Read these off the matrix that follows. Rows and columns are numbered from 1.
1) Find the entry just right of the smallest entry.
2) Find the entry at row 1, column 1.
3) Find the entry at row 3, column 1.
4) Find the entry just right of 121.
5) Find the top-right entry.
6) Find the entry in row 1 and column 2.
7) Find the entry directly above the smallest entry.
8) Find the entry directly above 124.
148	125	136	113
137	142	116	142
148	125	136	114
121	115	142	112
120	114	143	114
146	116	120	135
109	139	136	122
148	116	119	135
108	140	139	122
120	104	124	135
1) 124
2) 148
3) 148
4) 115
5) 113
6) 125
7) 140
8) 139

X =
[[132 152 110 118]
 [129 136 114 126]
 [127 137 117 122]
 [127 135 118 119]
 [126 132 122 119]
 [126 130 125 120]
 [123 130 129 120]
 [125 127 128 120]
 [124 126 132 122]
 [123 125 135 118]
 [123 123 135 126]
 [122 121 138 122]
 [123 118 141 123]]
The first entry in the row that holds the smallest entry is 132
Read off the smallest entry in the first column.
Answer: 122
The second-last entry, reading row by row -> 141
Read off the fifth-last entry, reading row by row.
Answer: 122
The maximum -> 152
Read off the entry in the top-right corner.
Answer: 118
Read off the entry directly below the largest entry.
Answer: 136
The bottom-left entry: 123
The entry in the bottom-right corner -> 123
Read off the second entry on the diagonal from the top-right corner.
Answer: 114
Read off the entry directly below 121.
Answer: 118
Read off the third smallest entry.
Answer: 117
The 3rd entry on the diagonal from the top-right corner: 137
The entry directly above 138 -> 135
The entry directly above 128 is 129
